Every row comes from one small tree of marks. The marks that hang from a mark follow it in brackets, in the order of their numbers. Every link used is in the known rows. Which tree was each row made from?
Known rows
Z_244(Z_859(Z_460(Z_398(Z_528(Z_608))))): 8.6, -28.4, -1.4, 23.4, -26.1, 48.4, -22.1, -12.0, 13.7, 33.0, 45.5, -20.5, -12.9, 4.7, 8.5, 2.4, -28.1, -30.3, 43.5, -7.9
Z_244(Z_859): 23.0, -2.4, 2.1, 36.8, 13.2, 31.8, 2.9, -11.5, -20.1, -9.0, 33.3, -31.4, -15.1, 22.0, -15.2, 4.0, -22.6, -44.3, 13.2, 22.4
Z_460(Z_244): 16.0, 21.3, -11.4, 16.2, 9.0, 14.2, 5.6, -21.1, -21.1, -26.5, 40.4, -37.1, -14.4, 16.2, -2.6, -9.5, -25.7, -39.3, 26.4, 18.6
Z_398(Z_528(Z_608) Z_859): -7.6, 3.7, 3.1, 13.6, -11.1, 17.2, 2.9, -24.2, -8.3, -1.7, 52.0, -7.4, -16.6, -8.6, -40.8, 1.9, -26.2, -31.4, 42.5, -9.6
Z_245(Z_608(Z_859)): 31.5, 9.2, 4.0, 54.5, 7.5, 37.5, 9.7, -15.9, -20.2, -21.6, 52.4, -21.4, -8.2, 20.7, -9.7, 10.7, -18.0, -33.9, 38.4, -0.3
Z_528(Z_398(Z_859(Z_460)) Z_608(Z_245)): 22.6, -19.9, -19.0, 10.6, -6.2, 3.6, -4.7, -49.6, 2.7, 15.8, 51.5, 0.6, -43.6, 26.3, 4.9, -32.5, -31.8, -45.0, 32.5, 6.0
Z_244(Z_859(Z_460(Z_398))): 22.7, -18.5, -2.7, 31.7, -11.4, 33.8, -12.0, -9.4, 4.8, 20.3, 29.9, -41.1, -24.0, 35.7, 20.4, -10.8, -25.9, -45.7, 16.9, 6.0
Z_528(Z_398(Z_859)): 6.6, 16.7, -6.6, 21.4, 3.9, -2.6, 16.7, -28.3, -10.7, -16.9, 27.3, -23.8, -38.8, 32.3, -34.2, -13.4, -38.0, -60.7, 31.7, 14.7
Z_859(Z_460(Z_244 Z_398(Z_528))): 7.6, -2.4, -2.5, 10.5, -27.8, 24.1, -13.7, -0.8, 0.0, 6.1, 43.0, -45.5, -15.5, 12.4, 9.4, -12.7, -28.5, -33.2, 45.9, -7.1
Z_608(Z_859): 19.5, 6.8, 9.1, 37.6, 19.4, 19.9, 24.3, -9.2, -29.7, -19.5, 45.9, -24.2, -12.8, 32.6, -17.3, -1.8, -26.3, -33.5, 19.3, 7.9
Z_398(Z_859): 5.1, 15.1, 1.2, 20.6, 3.0, 2.8, 10.2, -21.5, -16.5, -15.6, 36.7, -30.3, -25.3, 22.9, -31.2, -11.7, -25.0, -46.1, 13.2, 2.4
Z_859(Z_460(Z_398(Z_528))): 3.8, -2.5, 6.4, 18.8, -26.6, 20.4, -6.4, 8.7, -6.4, 21.4, 29.2, -44.4, -13.2, 21.7, -15.9, -16.7, -24.2, -35.8, 38.4, -10.0
Z_460(Z_244 Z_398(Z_528 Z_859)): -13.7, 1.8, -5.0, 19.9, -25.6, 15.1, -6.0, -7.4, -1.5, -19.8, 62.3, -33.7, -13.3, 7.4, -18.8, 0.6, -26.8, -40.0, 36.3, -17.6
Z_398(Z_528(Z_608(Z_244(Z_859) Z_245))): 19.9, -51.8, 22.8, 39.9, 14.2, 52.4, -3.6, -33.3, -23.3, 4.3, 88.7, -0.7, -4.1, 2.9, -21.4, 25.5, -19.4, -12.0, 16.0, 19.2
Z_528(Z_398 Z_608): 12.8, 12.2, -21.2, 19.6, 7.7, 6.6, 13.4, -40.2, -14.2, -1.8, 27.2, -14.2, -18.7, 19.7, -19.4, -15.6, -42.0, -58.8, 44.3, 17.1
Z_608(Z_244 Z_245 Z_859): 26.8, -28.2, 26.7, 51.9, 34.4, 29.0, 24.3, -24.6, -39.8, -18.3, 80.3, -15.1, -12.0, 45.5, -13.0, 5.0, -21.2, -15.6, -4.3, 24.1
Z_245(Z_608(Z_244 Z_859)): 24.9, 0.4, 23.4, 59.0, 23.5, 47.0, 16.8, -28.9, -19.7, -16.5, 67.4, -16.4, -17.5, 26.9, -4.6, 23.5, -22.3, -22.8, 27.3, 15.8
Z_608(Z_244 Z_245 Z_859(Z_460(Z_398))): 27.2, -46.7, 15.6, 48.9, 8.5, 34.1, 7.8, -22.6, -18.6, 15.4, 78.2, -24.5, -23.4, 58.2, 20.7, -9.1, -22.4, -22.0, -2.8, 5.5
Z_245(Z_608): 23.7, 23.5, -2.6, 41.9, 2.8, 26.9, 4.8, -17.5, -19.6, -14.4, 33.8, -33.4, -3.6, 11.1, -17.6, -0.4, -18.5, -44.0, 38.4, 5.3

Which tree is each row?
-1.0, -37.1, 15.9, 40.8, -2.4, 52.9, -9.7, -26.1, -0.3, 15.6, 68.3, -16.3, -1.0, 9.7, -12.3, 27.9, -34.8, -27.8, 26.0, 5.2
Z_460(Z_398(Z_528(Z_608(Z_244(Z_859)))))
-2.8, 6.4, -22.4, 24.9, -15.0, 10.0, -1.6, -25.9, -0.2, -20.8, 53.8, -39.2, -19.5, 23.5, 3.2, -10.2, -29.8, -51.1, 19.4, -9.0
Z_460(Z_244 Z_398(Z_859))
14.9, -8.9, -19.6, 37.4, -6.3, 36.7, -12.9, -18.1, -3.0, -19.0, 51.1, -40.4, -7.6, 25.0, 21.6, 5.3, -27.5, -48.0, 14.6, 10.9
Z_460(Z_244(Z_859) Z_398)
38.7, -14.4, 21.7, 40.5, 8.1, 60.1, -14.5, -39.4, 6.5, 17.4, 48.4, -21.9, -41.5, 19.8, 30.0, 15.7, -20.7, -23.2, 30.7, 28.1
Z_245(Z_608(Z_244(Z_859(Z_460))))
6.9, -7.8, 10.5, 30.3, 2.9, 32.4, 14.6, -17.4, -23.5, -7.8, 62.3, -3.2, -3.0, 2.4, -30.5, 13.3, -26.7, -16.9, 43.2, -5.0
Z_398(Z_528(Z_608(Z_859)))
8.7, 1.9, 0.0, 23.1, 23.4, 13.9, 17.1, -55.3, -11.1, 4.9, 41.0, -9.2, -27.2, 23.3, -17.2, -2.1, -47.5, -44.1, 31.7, 28.7
Z_528(Z_398 Z_608(Z_244))
15.4, -30.7, 32.6, 16.8, 6.0, 55.9, -12.7, -36.4, 3.9, 30.6, 57.5, -5.5, -34.5, 0.6, 9.0, 17.1, -27.2, -10.6, 34.5, 20.0
Z_398(Z_528(Z_608(Z_244(Z_859(Z_460)))))
40.3, -24.5, -0.2, 27.4, 10.5, 26.7, 3.6, -25.4, -19.9, -15.9, 73.2, -17.6, -30.0, 35.1, 35.9, -15.3, -16.2, -15.2, 16.9, 12.1
Z_608(Z_245 Z_859(Z_460(Z_244)))
13.1, 4.8, -20.2, 13.4, -15.1, 17.6, -8.6, -19.8, 2.6, 4.3, 34.0, -46.7, -25.1, 28.4, 31.0, -24.7, -27.6, -43.2, 31.0, 2.8
Z_859(Z_460(Z_244 Z_398))
20.2, -29.2, 16.3, 35.0, 4.3, 44.1, -10.9, -24.1, 6.3, 26.0, 42.5, -38.2, -33.4, 44.2, 25.2, -0.3, -33.3, -36.5, 7.0, 17.7
Z_608(Z_244(Z_859(Z_460(Z_398))))
28.6, -23.6, 10.8, 51.5, -7.5, 61.7, -19.9, -29.8, 13.5, 25.3, 52.5, -31.9, -27.3, 28.1, 36.2, 10.8, -24.4, -36.8, 27.2, 9.1
Z_245(Z_608(Z_244(Z_859(Z_460(Z_398)))))
4.7, -18.5, -2.3, 34.8, -16.9, 44.4, -16.1, -1.7, -2.2, -19.4, 61.0, -39.5, -3.2, 7.4, -0.3, 16.2, -26.7, -39.1, 32.4, 0.3
Z_460(Z_244(Z_859) Z_398(Z_528))
26.5, -18.0, 14.0, 53.7, -0.7, 50.8, 1.0, -28.2, 4.2, 16.6, 61.4, -25.9, -27.0, 39.7, 30.6, 6.6, -24.0, -26.3, 32.4, -2.1
Z_245(Z_608(Z_244 Z_859(Z_460(Z_398))))
26.6, -35.2, 11.3, 25.7, -4.0, 37.0, 2.8, -16.9, -20.3, 11.8, 74.1, 4.0, -14.5, 12.3, -2.6, -4.5, -15.4, -7.5, 38.4, -6.5
Z_398(Z_528(Z_608(Z_245 Z_859(Z_460))))
14.0, -24.1, 13.0, 26.0, -23.5, 43.5, -15.0, 8.3, 3.4, 20.6, 37.1, -39.0, -19.7, 19.4, -2.6, 0.3, -25.8, -34.5, 31.4, -3.4
Z_244(Z_859(Z_460(Z_398(Z_528))))
0.5, 11.1, -17.6, 14.6, -0.4, 0.8, 9.4, -50.6, -0.2, -3.5, 37.7, -5.7, -36.0, 17.4, -24.0, -14.1, -41.0, -56.2, 42.3, 7.2
Z_528(Z_398(Z_859) Z_608)
12.4, -11.6, 7.7, 35.1, 32.2, 26.1, 25.4, -57.7, -14.4, -2.1, 60.1, 3.0, -33.0, 33.5, -5.3, 13.3, -46.2, -33.1, 31.6, 23.5
Z_528(Z_398 Z_608(Z_244 Z_859))
39.7, -44.5, 24.2, 35.1, 19.1, 41.5, -8.1, -32.2, -15.1, 16.1, 61.3, -23.8, -34.1, 38.6, 19.8, 0.1, -17.6, -18.4, -3.7, 33.7
Z_608(Z_244(Z_859(Z_460)) Z_245)
24.1, -37.3, 13.5, 47.9, 32.5, 33.9, 20.6, -48.1, -32.5, -5.9, 89.0, 5.6, -8.1, 30.1, -3.0, 10.0, -24.0, -14.2, 4.6, 15.4
Z_528(Z_608(Z_244 Z_245 Z_859))
3.7, 4.9, 19.3, 6.0, -16.3, 12.5, -1.8, -6.7, -2.1, 9.9, 35.4, -25.2, -41.2, 9.7, -25.1, -12.7, -18.6, -25.8, 38.9, -1.5
Z_398(Z_528 Z_859(Z_460))
32.1, -11.2, 21.3, 54.4, 17.5, 56.3, -5.6, -35.2, -8.0, -6.0, 58.6, -25.5, -21.3, 13.5, 1.7, 29.2, -20.0, -28.0, 22.2, 25.7
Z_245(Z_608(Z_244(Z_859)))
-12.5, 1.8, 4.3, 28.1, -25.0, 13.8, -0.3, 3.0, -9.0, -3.4, 49.1, -36.6, -7.9, 13.6, -43.9, -3.7, -24.2, -44.3, 27.5, -24.3
Z_460(Z_398(Z_528 Z_859))
34.0, -37.7, 23.8, 47.0, 30.4, 40.1, 2.4, -27.2, -30.7, -7.7, 71.5, -23.4, -13.1, 33.1, -8.5, 10.4, -18.4, -26.0, -11.6, 35.5
Z_608(Z_244(Z_859) Z_245)
-0.3, -17.6, -9.8, 30.6, -12.5, 39.5, -3.3, -21.9, -7.9, -13.2, 76.9, -12.3, 1.5, 2.0, 6.4, 14.5, -31.5, -27.1, 49.2, -17.8
Z_460(Z_244 Z_398(Z_528(Z_608(Z_859))))
21.3, -16.5, 19.0, 22.8, 22.3, 35.7, 11.7, -51.6, -4.8, 21.4, 57.7, 2.0, -40.2, 30.7, 26.5, 0.0, -34.0, -9.1, 24.3, 17.7
Z_528(Z_608(Z_244 Z_859(Z_460)))
20.6, -18.4, 12.3, 21.3, 23.2, 28.2, 15.6, -57.6, 1.3, 20.7, 50.7, 5.8, -53.4, 36.9, 20.6, -4.1, -45.4, -25.5, 42.3, 25.4
Z_528(Z_398 Z_608(Z_244 Z_859(Z_460)))
35.8, -8.3, 25.2, 43.9, 17.3, 50.1, 5.8, -32.7, -3.8, 9.0, 59.0, -16.9, -38.7, 30.9, 24.5, 11.3, -19.4, -15.6, 35.3, 11.6
Z_245(Z_608(Z_244 Z_859(Z_460)))
2.6, -24.8, -15.5, 26.7, -19.0, 49.7, -19.6, -23.4, 4.7, -6.7, 69.7, -18.5, 2.3, -7.2, 10.3, 18.9, -33.3, -34.5, 41.8, -6.5
Z_460(Z_244(Z_859) Z_398(Z_528(Z_608)))
2.7, -19.2, 2.1, 23.6, -9.6, 16.4, 0.1, -25.0, -19.5, -5.8, 72.9, -0.4, -5.8, -4.8, -40.6, -3.0, -17.2, -25.8, 26.2, -10.3
Z_398(Z_528(Z_608(Z_245)) Z_859)
13.6, 10.8, -2.4, 7.1, -4.7, -2.5, 4.8, -33.4, 3.8, 7.9, 22.1, -25.2, -60.2, 35.4, -6.5, -26.6, -36.4, -54.3, 39.9, 14.3
Z_528(Z_398(Z_859(Z_460)))
